Here is a tiny trained network, its code and every weight. The questions are about switching its units off for an input and a target symbol, where a switched-off unit gives its printed mean instead of its output.

import numpy as np


def w(rows, s, z=0):
    codes = np.array(rows[::2]) - 128.0
    scale = np.full(codes.shape[1], s)
    scale[-1] = z or s
    return codes * scale


def norm(h):
    return h / np.sqrt((h * h).mean(-1, keepdims=True) + 1e-5)


def f(y):
    return np.maximum(y, 0)


def softmax(a):
    e = np.exp(a - a.max(-1, keepdims=True))
    return e / e.sum(-1, keepdims=True)


def log_softmax(a):
    a = a - a.max(-1, keepdims=True)
    return a - np.log(np.exp(a).sum(-1, keepdims=True))


def net(x, mask):
    ids = ['ΦΩγηλμξπστψ'.index(c) for c in x.split()]
    T = len(ids)
    res = E[ids] + P[:T]
    u = 0
    for l in range(2):
        r = norm(res)
        for j in range(2):
            rows = slice(2 * j, 2 * j + 2)
            q, k, v = (r @ M[l][rows].T for M in (Q, K, V))
            z = softmax(np.where(np.tri(T) > 0, q @ k.T / 2**0.5, -1e9)) @ v
            o = O[l][rows]
            res = res + np.where(mask[u + j], z, o[:, -1]) @ o[:, :-1]
        u += 2
        y = f(norm(res) @ A[l][:, :-1].T + A[l][:, -1])
        res = res + np.where(mask[u : u + 4], y, B[l][:, -1]) @ B[l][:, :-1]
        u += 4
    return log_softmax(norm(res)[-1] @ U[:, :-1].T + U[:, -1])


Q, K, V, O, A, B = {}, {}, {}, {}, {}, {}
E = w([
[93,78,83,147],'Φ',
[84,166,177,173],'Ω',
[49,139,128,173],'γ',
[124,97,129,116],'η',
[84,76,70,147],'λ',
[195,124,151,159],'μ',
[128,111,75,148],'ξ',
[203,99,153,88],'π',
[232,8,169,129],'σ',
[202,97,152,88],'τ',
[167,78,141,117],'ψ',
],0.014)
P = w([
[24,76,245,93],'0',
[198,154,115,129],'1',
[143,134,70,157],'2',
[14,98,182,82],'3',
[205,158,117,115],'4',
[135,139,64,162],'5',
[96,88,190,136],'6',
[202,164,122,107],'7',
[131,143,63,158],'8',
[93,66,177,188],'9',
[203,182,133,99],'10',
[127,145,59,158],'11',
[59,43,142,186],'12',
],0.012)
Q[0] = w([
[97,138,164,82],'0.h1',
[62,173,102,39],'0.h1',
[44,190,194,192],'0.h2',
[74,190,125,254],'0.h2',
],0.0089)
K[0] = w([
[127,73,146,62],'0.h1',
[77,134,92,124],'0.h1',
[44,222,72,146],'0.h2',
[2,174,149,167],'0.h2',
],0.0093)
V[0] = w([
[166,254,118,160],'0.h1',
[112,120,121,140],'0.h1',
[119,163,116,92],'0.h2',
[46,212,112,128],'0.h2',
],0.0087)
O[0] = w([
[146,106,52,111,67],'0.h1',
[109,65,130,106,124],'0.h1',
[85,70,106,108,91],'0.h2',
[191,130,103,2,2],'0.h2',
],0.0061,0.0059)
A[0] = w([
[169,188,127,126,106],'0.n1',
[5,34,129,76,251],'0.n2',
[168,122,81,174,214],'0.n3',
[114,116,129,127,55],'0.n4',
],0.012,0.0026)
B[0] = w([
[203,198,22,79,162],'0.n1',
[210,162,233,188,255],'0.n2',
[66,172,83,202,254],'0.n3',
[148,138,57,3,133],'0.n4',
],0.0075,0.0068)
Q[1] = w([
[76,220,131,150],'1.h1',
[200,158,247,106],'1.h1',
[174,72,73,185],'1.h2',
[167,102,209,75],'1.h2',
],0.011)
K[1] = w([
[56,200,120,140],'1.h1',
[116,148,141,202],'1.h1',
[200,92,161,202],'1.h2',
[96,206,159,1],'1.h2',
],0.0088)
V[1] = w([
[32,118,182,141],'1.h1',
[129,254,245,25],'1.h1',
[8,190,125,239],'1.h2',
[118,149,87,46],'1.h2',
],0.0058)
O[1] = w([
[157,54,72,106,139],'1.h1',
[194,98,156,2,84],'1.h1',
[104,161,134,59,253],'1.h2',
[153,103,96,154,6],'1.h2',
],0.0092,0.0052)
A[1] = w([
[158,254,124,158,139],'1.n1',
[15,165,132,133,3],'1.n2',
[79,143,190,220,154],'1.n3',
[116,107,130,108,46],'1.n4',
],0.0092,0.0017)
B[1] = w([
[174,1,153,83,213],'1.n1',
[66,83,106,28,165],'1.n2',
[165,222,164,73,244],'1.n3',
[209,154,109,84,128],'1.n4',
],0.007,0.011)
U = w([
[71,137,129,128,121],'Φ',
[157,151,108,114,35],'Ω',
[137,145,82,78,113],'γ',
[93,137,149,65,50],'η',
[83,114,79,164,254],'λ',
[175,166,97,175,27],'μ',
[145,176,51,188,144],'ξ',
[146,112,115,148,137],'π',
[116,165,173,249,164],'σ',
[161,104,114,145,128],'τ',
[119,124,228,135,167],'ψ',
],0.015,0.0046)

Each question gives the input, a string of symbols that net reads in full, and the target symbol t.
The units are the heads (2 rows each of Q, K, V and O) and the neurons (one row each of A and B). Each row of codes is followed by its name. A weight is (code - 128) times the scale printed after its matrix; where a second scale follows, it is the last column's (O, A, B and U).
mask holds one flag per unit, layer by layer, with each layer's heads first. A switched-off unit (its flag False) gives its mean, the last column of its rows in O or B, instead of its output. The means were averaged over made-up inputs and are rounded, as every weight is.
A unit's drop is (log p(t) with every unit on - log p(t) with that unit switched off) / (log p(t) with every unit on - log p(t) with every unit switched off).
The circuit of an input: a set's keep is (log p(t) with only the set's units on - log p(t) with every unit switched off) / (log p(t) with every unit on - log p(t) with every unit switched off). Starting from all 12 units, units are removed one at a time, each time the one whose removal leaves the highest keep (on an exact tie, the one counted first), for as long as the keep stays at least 0.8.
units of the circuit, in order: the units of the circuit, biggest drop first
top k neurons: the k neurons with the biggest drops, biggest first
top k neurons in layer l: the k neurons of layer l with the biggest drops, biggest first
input Φ μ λ π τ μ, target ξ: units of the circuit, in order : [0.n2, 0.h1]
input η ψ π ψ, target σ: units of the circuit, in order : [0.n2, 0.h2]
input π ξ μ τ ξ η ψ λ λ σ γ, target γ: top 2 neurons : [0.n2, 0.n1]
input ξ Ω η σ μ σ ψ σ γ, target η: top 2 neurons : [1.n2, 1.n1]
input ξ η τ σ μ π, target ξ: units of the circuit, in order : [0.n3, 0.n2]
input ψ η σ σ ξ π Φ Φ τ λ ξ ψ, target λ: units of the circuit, in order : [0.n2, 0.n3]
input ψ τ η σ λ ψ π Ω τ, target γ: top 4 neurons : [0.n2, 1.n1, 1.n2, 0.n3]
input λ ξ γ π Ω λ, target γ: units of the circuit, in order : [0.h2, 1.h1]
input γ τ λ, target η: top 4 neurons : [0.n2, 0.n1, 1.n2, 1.n1]
input τ Φ ψ Φ, target σ: units of the circuit, in order : [0.n2]
input Ω ψ μ λ π Ω λ ψ ψ τ η, target η: units of the circuit, in order : [0.n2, 1.n2]
input ψ τ λ λ σ λ ψ, target σ: top 2 neurons : [1.n1, 1.n2]
input σ Ω ψ ξ λ, target λ: units of the circuit, in order : [0.n2, 1.n3]
input τ μ τ, target ξ: units of the circuit, in order : [0.h1, 0.n2, 0.n3]
input Φ λ Ω λ μ λ τ ψ η τ π ψ π, target σ: units of the circuit, in order : [1.n1, 0.h2]
input τ ψ λ τ, target σ: units of the circuit, in order : [0.n2, 0.h2]
input λ ψ π ψ λ η ψ λ ξ, target λ: top 2 neurons in layer 1 : [1.n2, 1.n3]
input σ μ π λ λ τ, target ξ: units of the circuit, in order : [0.n2, 0.n3]
input τ τ π η μ μ ψ σ τ σ ξ, target ξ: top 3 neurons : [0.n2, 0.n1, 1.n1]
input μ Ω μ γ π η ψ ξ, target ξ: top 2 neurons : [0.n3, 0.n2]
input ψ ψ Φ ψ π ψ γ τ τ, target η: top 4 neurons : [0.n2, 1.n2, 1.n1, 0.n1]
input ψ ξ ψ τ λ μ Ω ξ τ, target λ: top 3 neurons : [0.n2, 0.n3, 1.n2]
input λ Ω ξ τ σ, target σ: top neuron : [1.n1]
input μ σ τ ξ π η π, target σ: top 2 neurons : [1.n1, 1.n2]
input σ τ γ γ Ω λ, target γ: top 3 neurons in layer 0 : [0.n2, 0.n1, 0.n3]
input π σ λ π σ ξ Φ ψ ψ ξ γ, target γ: top neuron : [0.n1]
input Φ σ ψ ξ τ τ μ γ λ, target η: top 2 neurons : [1.n2, 0.n2]
